Below are the code and all the weights of a small trained network. Each question names an input and a target symbol and asks about switching units off, where a switched-off unit gives its printed mean instead of its output.

import numpy as np


def w(rows, s, z=0):
    codes = np.array(rows[::2]) - 128.0
    scale = np.full(codes.shape[1], s)
    scale[-1] = z or s
    return codes * scale


def norm(h):
    return h / np.sqrt((h * h).mean(-1, keepdims=True) + 1e-5)


def f(y):
    return np.maximum(y, 0)


def softmax(a):
    e = np.exp(a - a.max(-1, keepdims=True))
    return e / e.sum(-1, keepdims=True)


def log_softmax(a):
    a = a - a.max(-1, keepdims=True)
    return a - np.log(np.exp(a).sum(-1, keepdims=True))


def net(x, mask):
    ids = ['αβγδεζημξπστφψω'.index(c) for c in x.split()]
    T = len(ids)
    res = E[ids] + P[:T]
    r = norm(res)
    for j in range(2):
        rows = slice(2 * j, 2 * j + 2)
        q, k, v = (r @ M[0][rows].T for M in (Q, K, V))
        z = softmax(np.where(np.tri(T) > 0, q @ k.T / 2**0.5, -1e9)) @ v
        o = O[0][rows]
        res = res + np.where(mask[j], z, o[:, -1]) @ o[:, :-1]
    y = f(norm(res) @ A[0][:, :-1].T + A[0][:, -1])
    res = res + np.where(mask[2:14], y, B[0][:, -1]) @ B[0][:, :-1]
    return log_softmax(norm(res)[-1] @ U[:, :-1].T + U[:, -1])


Q, K, V, O, A, B = {}, {}, {}, {}, {}, {}
E = w([
[151,111,222],'α',
[68,160,216],'β',
[187,66,220],'γ',
[88,144,181],'δ',
[161,81,161],'ε',
[11,75,147],'ζ',
[134,117,252],'η',
[112,65,110],'μ',
[148,102,129],'ξ',
[117,24,150],'π',
[97,112,125],'σ',
[102,62,99],'τ',
[143,112,164],'φ',
[19,109,131],'ψ',
[141,86,144],'ω',
],0.011)
P = w([
[143,205,49],'0',
[80,46,253],'1',
[85,65,229],'2',
[86,116,164],'3',
[110,109,171],'4',
[111,97,176],'5',
[102,101,177],'6',
[102,112,173],'7',
[86,93,177],'8',
[76,79,161],'9',
[43,96,165],'10',
[74,84,182],'11',
[67,54,211],'12',
[50,62,226],'13',
],0.0062)
Q[0] = w([
[135,145,55],'H0',
[61,46,197],'H0',
[9,16,119],'H1',
[229,211,2],'H1',
],0.0069)
K[0] = w([
[95,181,243],'H0',
[180,254,99],'H0',
[184,140,63],'H1',
[63,65,239],'H1',
],0.0083)
V[0] = w([
[106,66,30],'H0',
[22,123,147],'H0',
[213,2,102],'H1',
[65,70,214],'H1',
],0.017)
O[0] = w([
[165,242,25,150],'H0',
[139,99,71,248],'H0',
[93,207,163,254],'H1',
[6,113,67,184],'H1',
],0.019,0.0044)
A[0] = w([
[191,82,52,196],'N0',
[91,75,143,233],'N1',
[78,146,190,42],'N2',
[155,120,216,106],'N3',
[119,140,142,10],'N4',
[78,154,79,54],'N5',
[107,229,171,153],'N6',
[83,73,147,119],'N7',
[171,225,112,1],'N8',
[104,157,94,54],'N9',
[196,145,94,21],'N10',
[255,156,217,144],'N11',
],0.009,0.003)
B[0] = w([
[100,179,133,192],'N0',
[103,144,80,238],'N1',
[92,162,158,159],'N2',
[166,165,103,176],'N3',
[130,147,125,128],'N4',
[183,133,84,183],'N5',
[68,181,63,223],'N6',
[147,134,83,203],'N7',
[125,157,218,178],'N8',
[132,137,82,149],'N9',
[135,203,113,150],'N10',
[255,110,68,253],'N11',
],0.007,0.0051)
U = w([
[167,76,216,123],'α',
[157,40,133,41],'β',
[64,151,226,112],'γ',
[115,94,162,127],'δ',
[144,179,167,145],'ε',
[141,129,79,253],'ζ',
[96,80,208,76],'η',
[152,205,82,43],'μ',
[120,187,213,92],'ξ',
[128,193,105,187],'π',
[162,144,125,174],'σ',
[63,247,98,29],'τ',
[135,102,152,198],'φ',
[217,112,53,65],'ψ',
[113,136,56,197],'ω',
],0.014,0.0056)

Each question gives the input, a string of symbols that net reads in full, and the target symbol t.
The units are the heads (2 rows each of Q, K, V and O) and the neurons (one row each of A and B). Each row of codes is followed by its name. A weight is (code - 128) times the scale printed after its matrix; where a second scale follows, it is the last column's (O, A, B and U).
mask holds one flag per unit, heads first, then neurons. A switched-off unit (its flag False) gives its mean, the last column of its rows in O or B, instead of its output. The means were averaged over made-up inputs and are rounded, as every weight is.
A unit's drop is (log p(t) with every unit on - log p(t) with that unit switched off) / (log p(t) with every unit on - log p(t) with every unit switched off).
The circuit of an input: a set's keep is (log p(t) with only the set's units on - log p(t) with every unit switched off) / (log p(t) with every unit on - log p(t) with every unit switched off). Starting from the 12 units with the biggest drops (on a tie, the unit counted first), units are removed one at a time, each time the one whose removal leaves the highest keep (on an exact tie, the one counted first), for as long as the keep stays at least 0.8.
circuit, biggest first: the units of the circuit, biggest drop first
heads that matter: for each layer, one digit per head in row order, 1 if its drop is at least 0.15 and else 0, layers parted by /
drop when u is switched off: that unit's drop, to one decimal
input γ ζ δ ω π ω, target γ: heads that matter -> 10
input σ δ φ, target ψ: heads that matter -> 01
input φ σ σ δ φ γ ζ τ β η ζ ε γ, target α: heads that matter -> 11
input γ α π, target γ: heads that matter -> 11
input ζ ε π ψ π β, target ω: heads that matter -> 00
input γ ε γ γ τ δ η ε ω π ζ, target γ: heads that matter -> 10
input ζ ζ η σ π ζ δ μ α, target ω: heads that matter -> 00
input γ π ψ ζ ω α, target γ: heads that matter -> 10
input ζ μ φ ω η, target ω: heads that matter -> 00
input γ π γ ζ ε, target γ: heads that matter -> 10
input γ π ω η ψ ζ ω ξ σ, target γ: circuit, biggest first -> (H0)
input ζ γ δ, target ω: heads that matter -> 00
input φ ψ γ ω π, target α: drop when H1 is switched off -> 0.2
input σ η α ξ φ ω π φ φ ψ ψ π, target ψ: drop when N8 is switched off -> 0.0
input π ξ π π π, target τ: drop when H0 is switched off -> 0.1
